0.638	0.505	-0.006	0.458	-0.245	-1.805	-2.291	0.680	-0.631	0.093	0.458	-0.035 : Kud
-0.950	-1.004	0.051	-0.666	2.065	-1.828	0.436	-0.170	0.401	0.073	-0.666	-0.088 : kipo
-0.077	-0.142	0.009	-0.024	0.372	-1.802	-0.434	0.145	-0.062	0.038	-0.024	-0.026 : tobad
0.381	0.384	-0.006	0.320	-0.237	-1.798	-1.503	0.411	-0.419	0.064	0.320	-0.018 : Zodeg
1.133	0.602	0.027	0.884	1.604	-1.879	-8.072	2.282	-1.791	0.448	0.884	-0.208 : ziped
-0.478	-0.438	0.016	-0.371	0.527	-1.794	1.245	-0.374	0.390	-0.033	-0.371	-0.009 : Mog
0.391	0.255	0.006	0.268	0.336	-1.814	-2.286	0.629	-0.513	0.121	0.268	-0.056 : Tamod
-1.060	-1.068	0.041	-0.732	1.639	-1.811	1.651	-0.515	0.652	-0.005	-0.732	-0.049 : pur
-1.340	-1.168	0.028	-0.939	0.972	-1.777	4.088	-1.169	1.180	-0.149	-0.939	0.032 : kigo
-0.946	-0.668	-0.002	-0.734	-0.226	-1.749	4.878	-1.405	1.187	-0.239	-0.734	0.096 : Mebar
0.913	0.842	-0.028	0.667	-1.198	-1.785	-1.985	0.605	-0.659	0.043	0.667	0.012 : Seniz
0.033	-0.035	0.007	0.025	0.398	-1.806	-0.879	0.247	-0.159	0.057	0.025	-0.038 : galal
size: -0.478	-0.438	0.016	-0.371	0.527	-1.794	1.245	-0.374	0.390	-0.033	-0.371	-0.009 | 12
size: -0.077	-0.142	0.009	-0.024	0.372 | 5
size: 0.391	0.255	0.006	0.268	0.336	-1.814 | 6
size: -0.478	-0.438	0.016	-0.371	0.527	-1.794 | 6

0.302	2.040	1.999	-4.333	2.304 -> Pif
2.897	-1.211	2.749	2.335	1.885 -> Ralov
0.302	2.040	1.999	-4.333	-5.498 -> bofuz
-3.123	1.848	1.466	-0.340	0.870 -> zedak
-0.734	1.198	1.453	1.143	-1.143 -> dod
0.302	2.040	1.999	-4.333	1.779 -> maguk
1.467	2.907	0.522	-2.496	-6.326 -> mudaf
size: 1.467	2.907	0.522 | 3
size: -0.734	1.198	1.453	1.143 | 4
size: -3.123	1.848	1.466	-0.340 | 4
size: 0.302	2.040	1.999 | 3
size: 1.467	2.907 | 2
size: 2.897 | 1

2.201	6.140	0.106	-2.634	0.168	-0.594	0.422	1.993	1.037	0.032	0.614	-1.146	2.255	-0.852	0.650	0.005	0.280	-0.847	-1.651	-0.052	-0.945	-0.159	1.930	3.885	-0.951	0.090	0.854	1.605	3.503	-2.833	0.446	-1.706	2.641	0.121	-0.529	-1.509	2.470	-2.217	-1.398	-1.529	-1.235	0.072	1.201	0.788	2.739	0.846	-2.492	3.345	-0.932 -> fav
0.825	-5.142	-0.173	-1.850	-0.201	1.810	-1.367	1.767	2.292	-3.485	-0.234	2.381	2.067	-0.936	1.669	-1.681	1.744	2.820	0.375	0.151	-2.677	0.100	-3.479	-3.503	-0.363	-0.315	-0.720	-0.361	-0.593	-3.653	-2.684	-2.814	0.829	6.892	0.551	0.528	1.577	0.988	3.265	4.429	-3.497	1.179	0.495	0.512	0.817	-0.972	-1.880	-2.214	-0.520 -> duv
-0.020	-1.593	0.065	0.046	-0.529	0.146	0.050	0.044	0.038	0.092	0.060	0.125	0.027	-0.041	0.131	0.075	-0.049	0.228	0.204	-0.165	-0.262	-0.159	-0.066	-0.198	-0.015	0.177	0.939	-0.003	0.057	-0.090	0.053	-0.121	-0.002	-0.101	-0.016	0.029	0.093	-0.020	0.115	-0.112	0.084	-0.015	0.039	0.549	0.215	0.007	0.378	-0.080	0.011 -> rak
4.058	1.125	3.250	-3.366	1.579	-1.884	-5.803	-5.255	-0.047	3.486	-2.909	-3.698	2.501	0.948	2.864	-0.129	1.436	-2.748	-0.209	-2.637	2.838	3.737	1.605	-0.254	-5.287	-2.861	-0.720	0.610	0.565	2.199	-2.051	-6.096	-3.005	-6.526	2.265	6.178	2.778	-0.792	-2.024	0.690	3.777	6.196	3.122	0.472	-4.791	0.879	4.523	5.836	-1.376 -> zap
size: 4.058	1.125	3.250	-3.366	1.579	-1.884	-5.803	-5.255	-0.047	3.486	-2.909	-3.698	2.501	0.948	2.864	-0.129	1.436	-2.748	-0.209	-2.637	2.838	3.737	1.605	-0.254	-5.287	-2.861	-0.720 | 27
size: 2.201	6.140	0.106	-2.634	0.168	-0.594	0.422	1.993	1.037	0.032	0.614	-1.146	2.255	-0.852	0.650	0.005	0.280	-0.847	-1.651	-0.052	-0.945	-0.159	1.930	3.885	-0.951	0.090	0.854	1.605	3.503	-2.833	0.446	-1.706	2.641	0.121	-0.529	-1.509	2.470	-2.217	-1.398	-1.529	-1.235	0.072	1.201	0.788	2.739	0.846	-2.492	3.345	-0.932 | 49
size: -0.020	-1.593	0.065	0.046	-0.529	0.146	0.050	0.044	0.038	0.092	0.060	0.125	0.027	-0.041	0.131	0.075	-0.049	0.228	0.204	-0.165	-0.262	-0.159	-0.066	-0.198 | 24
size: -0.020	-1.593	0.065	0.046	-0.529	0.146	0.050	0.044	0.038	0.092	0.060	0.125	0.027	-0.041	0.131	0.075	-0.049	0.228	0.204	-0.165	-0.262	-0.159	-0.066	-0.198	-0.015	0.177	0.939	-0.003	0.057	-0.090	0.053	-0.121	-0.002	-0.101	-0.016	0.029	0.093	-0.020	0.115	-0.112	0.084	-0.015	0.039	0.549	0.215	0.007	0.378	-0.080	0.011 | 49
size: 2.201	6.140	0.106	-2.634	0.168	-0.594	0.422	1.993	1.037	0.032	0.614	-1.146	2.255	-0.852	0.650	0.005	0.280	-0.847	-1.651	-0.052	-0.945	-0.159	1.930	3.885	-0.951	0.090	0.854	1.605	3.503	-2.833	0.446	-1.706	2.641	0.121	-0.529	-1.509	2.470	-2.217	-1.398	-1.529	-1.235	0.072	1.201	0.788	2.739	0.846	-2.492	3.345 | 48
size: 0.825	-5.142	-0.173	-1.850	-0.201	1.810	-1.367	1.767	2.292	-3.485	-0.234	2.381	2.067	-0.936	1.669	-1.681	1.744	2.820	0.375	0.151	-2.677	0.100	-3.479	-3.503	-0.363	-0.315	-0.720	-0.361	-0.593	-3.653	-2.684	-2.814	0.829	6.892	0.551	0.528	1.577	0.988	3.265	4.429	-3.497	1.179	0.495	0.512	0.817	-0.972	-1.880	-2.214	-0.520 | 49

0.839	1.902	-1.139	-0.442	1.624	4.055	-0.241	0.869	0.633	1.562	0.255	0.820	-0.240	1.686	-3.030	1.624	-1.748	1.066	-1.110  Makuf
-0.480	-1.527	-1.125	0.782	-1.261	-6.094	1.054	-0.955	0.791	-3.895	-1.881	0.809	0.384	-1.339	1.085	-1.261	1.630	0.780	0.251  tago
0.740	-1.848	-1.331	0.458	-1.469	0.632	1.532	-1.033	0.570	-4.767	-2.043	0.434	0.479	-1.858	1.110	-1.469	2.133	0.693	0.573  vapul
-1.199	-2.104	2.302	0.765	-1.818	3.027	-0.541	-0.941	-1.094	-0.152	0.427	-1.140	0.097	-1.575	4.208	-1.818	1.607	-1.836	1.217  letu
size: -0.480	-1.527	-1.125	0.782	-1.261	-6.094	1.054	-0.955	0.791	-3.895	-1.881	0.809	0.384	-1.339	1.085	-1.261	1.630	0.780	0.251 | 19
size: 0.839	1.902	-1.139	-0.442	1.624	4.055	-0.241	0.869	0.633	1.562	0.255 | 11
size: 0.839	1.902	-1.139	-0.442	1.624	4.055	-0.241	0.869	0.633	1.562 | 10
size: -0.480	-1.527	-1.125	0.782	-1.261	-6.094	1.054	-0.955	0.791	-3.895	-1.881	0.809	0.384	-1.339	1.085 | 15
size: -1.199	-2.104	2.302	0.765	-1.818	3.027	-0.541	-0.941	-1.094	-0.152	0.427	-1.140	0.097	-1.575	4.208	-1.818	1.607	-1.836	1.217 | 19
size: -1.199	-2.104	2.302	0.765	-1.818	3.027	-0.541	-0.941	-1.094	-0.152	0.427	-1.140	0.097	-1.575	4.208	-1.818	1.607 | 17

